Below is a small trained network, with its code and all its weights. Each question gives an input and a class and asks what happens when units are switched off, that is, made to give their printed mean instead of their output.

import numpy as np


def w(rows, s, z=0):
    codes = np.array(rows[::2]) - 128.0
    scale = np.full(codes.shape[1], s)
    scale[-1] = z or s
    return codes * scale


def norm(h):
    return h / np.sqrt((h * h).mean(-1, keepdims=True) + 1e-5)


def f(y):
    return y / 2 * (1 + np.tanh(0.7978845608 * (y + 0.044715 * y**3)))


def log_softmax(a):
    a = a - a.max(-1, keepdims=True)
    return a - np.log(np.exp(a).sum(-1, keepdims=True))


def net(x, mask):
    res = np.array(x, float).reshape(1, 8) / 4 @ E
    u = 0
    for l in range(4):
        y = f(norm(res) @ A[l][:, :-1].T + A[l][:, -1])
        res = res + np.where(mask[u : u + 5], y, B[l][:, -1]) @ B[l][:, :-1]
        u += 5
    return log_softmax(norm(res)[-1] @ U[:, :-1].T + U[:, -1])


A, B = {}, {}
E = w([
[154,156,114,142,162,108,124,133,158],'x0',
[118,110,103,97,132,134,110,128,120],'x1',
[199,75,124,79,33,9,90,35,146],'x2',
[137,112,203,127,94,83,108,229,167],'x3',
[124,112,87,147,92,130,137,143,115],'x4',
[82,189,121,137,102,138,85,102,182],'x5',
[191,178,113,2,64,189,220,159,184],'x6',
[114,123,155,129,118,132,142,122,120],'x7',
],0.0083)
A[0] = w([
[17,218,103,167,16,154,70,104,246,51],'0.n1',
[173,125,149,94,81,170,174,149,229,5],'0.n2',
[72,126,163,74,85,67,60,254,168,25],'0.n3',
[122,157,120,143,123,137,194,51,139,23],'0.n4',
[236,40,127,150,162,108,219,186,47,97],'0.n5',
],0.0092,0.0021)
B[0] = w([
[181,130,226,8,235,164,50,77,137,253],'0.n1',
[61,152,98,122,93,45,90,166,22,235],'0.n2',
[234,127,158,239,122,150,170,146,117,234],'0.n3',
[152,143,110,176,125,101,168,126,87,149],'0.n4',
[152,120,240,33,186,178,60,79,142,237],'0.n5',
],0.012,0.0056)
A[1] = w([
[110,145,79,121,114,186,153,3,159,87],'1.n1',
[158,178,132,44,87,148,217,147,207,8],'1.n2',
[80,103,116,163,154,82,74,126,153,1],'1.n3',
[73,168,112,140,174,200,136,193,156,122],'1.n4',
[163,113,128,110,67,28,112,43,194,25],'1.n5',
],0.014,0.0021)
B[1] = w([
[202,149,158,161,138,101,171,162,101,183],'1.n1',
[130,138,120,153,105,137,7,152,78,168],'1.n2',
[133,129,131,134,147,143,54,145,110,166],'1.n3',
[108,88,126,117,83,161,152,102,209,224],'1.n4',
[93,104,127,124,89,183,155,117,205,254],'1.n5',
],0.016,0.0072)
A[2] = w([
[222,176,130,207,137,98,169,140,84,67],'2.n1',
[159,154,20,152,172,178,180,2,62,71],'2.n2',
[143,204,69,66,70,164,120,187,69,4],'2.n3',
[109,107,131,125,85,223,75,155,208,181],'2.n4',
[95,74,160,230,161,89,25,87,139,41],'2.n5',
],0.011,0.0016)
B[2] = w([
[85,82,217,207,150,90,252,125,73,156],'2.n1',
[214,102,223,194,121,98,77,219,140,140],'2.n2',
[69,123,161,175,119,72,61,131,89,172],'2.n3',
[93,124,129,179,163,84,209,74,87,249],'2.n4',
[114,173,100,58,59,80,83,177,55,195],'2.n5',
],0.011,0.012)
A[3] = w([
[181,95,119,10,189,154,88,159,121,62],'3.n1',
[66,189,39,85,98,32,95,188,43,4],'3.n2',
[127,189,240,115,119,102,179,101,70,204],'3.n3',
[49,175,113,147,204,224,159,220,115,115],'3.n4',
[120,140,117,141,112,193,119,208,118,84],'3.n5',
],0.013,0.0019)
B[3] = w([
[105,156,128,149,218,117,111,66,177,182],'3.n1',
[22,115,71,144,150,150,147,168,113,209],'3.n2',
[123,149,45,119,163,143,140,156,129,254],'3.n3',
[194,125,120,84,9,92,108,71,158,157],'3.n4',
[143,100,117,155,114,76,116,148,149,128],'3.n5',
],0.016,0.014)
U = w([
[16,124,101,109,123,73,15,177,34,112],'0',
[152,76,148,88,47,161,176,60,228,102],'1',
[203,139,201,13,255,133,28,83,120,78],'2',
[83,112,107,139,240,129,196,136,117,254],'3',
[252,123,188,179,150,79,173,234,89,66],'4',
],0.0087,0.0049)

Each question gives the input, the list of numbers given to net, and the class t.
The units are the neurons (one row each of A and B). Each row of codes is followed by its name. A weight is (code - 128) times the scale printed after its matrix; where a second scale follows, it is the last column's (A, B and U).
mask holds one flag per neuron, layer by layer. A switched-off neuron (its flag False) gives its mean, the last column of its row in B, instead of its output. The means were averaged over made-up inputs and are rounded, as every weight is.
A unit's drop is (log p(t) with every unit on - log p(t) with that unit switched off) / (log p(t) with every unit on - log p(t) with every unit switched off).
The circuit of an input: a set's keep is (log p(t) with only the set's units on - log p(t) with every unit switched off) / (log p(t) with every unit on - log p(t) with every unit switched off). Starting from the 12 units with the biggest drops (on a tie, the unit counted first), units are removed one at a time, each time the one whose removal leaves the highest keep (on an exact tie, the one counted first), for as long as the keep stays at least 0.8.
units of the circuit, in order: the units of the circuit, biggest drop first
most important unit: the unit with the biggest drop
top k neurons: the k neurons with the biggest drops, biggest first
top k neurons in layer l: the k neurons of layer l with the biggest drops, biggest first
input [-4,3,3,-8,-2,6,5,-5], class 4: most important unit : 1.n1
input [-8,-3,6,-1,-4,-8,-4,-6], class 2: top 3 neurons : (0.n5; 3.n2; 1.n4)
input [-2,-5,-1,8,0,2,6,7], class 4: top 2 neurons : (0.n3; 2.n1)
input [-4,-3,8,8,2,-4,-7,8], class 1: top 3 neurons : (1.n5; 0.n2; 3.n2)
input [1,4,0,8,0,0,4,7], class 4: top 2 neurons : (0.n3; 3.n2)
input [-8,-7,0,3,5,-6,7,8], class 0: top 2 neurons : (0.n1; 2.n3)
input [-4,6,-1,6,-6,-6,-2,4], class 2: top 3 neurons : (0.n5; 2.n4; 3.n2)
input [8,-1,-4,8,-4,-5,6,0], class 4: units of the circuit, in order : (0.n3; 3.n2)
input [6,0,2,-7,6,1,7,5], class 0: top 2 neurons : (2.n3; 1.n2)
input [7,0,-6,5,3,-8,-6,-3], class 2: units of the circuit, in order : (0.n5; 3.n2)
input [-3,-2,-3,-8,2,3,-5,8], class 4: top 2 neurons : (2.n2; 1.n1)
input [-2,-4,8,6,8,7,-7,-6], class 1: top 2 neurons : (1.n5; 0.n2)
input [-6,5,7,-3,-3,8,3,-1], class 2: top 2 neurons in layer 0 : (0.n1; 0.n3)
input [-8,1,-7,2,8,5,0,1], class 1: most important unit : 3.n4
input [0,4,-2,-3,-1,-6,7,-5], class 0: top 3 neurons : (0.n1; 2.n3; 1.n2)
input [-3,-7,8,-2,4,-4,2,1], class 1: top 2 neurons : (1.n5; 3.n2)
input [-7,-4,-7,2,5,7,-3,-8], class 1: top 2 neurons in layer 0 : (0.n5; 0.n2)
input [-8,-1,3,0,-8,7,7,7], class 0: top 2 neurons in layer 1 : (1.n2; 1.n4)
input [1,1,0,5,-1,-8,-6,-2], class 2: top 2 neurons in layer 0 : (0.n5; 0.n2)
input [6,0,-7,3,2,5,-5,-3], class 1: units of the circuit, in order : (3.n4)
input [4,-1,-4,7,3,-3,-5,0], class 4: top 2 neurons in layer 0 : (0.n3; 0.n2)
input [7,3,2,8,0,1,5,5], class 4: top 2 neurons in layer 3 : (3.n2; 3.n1)
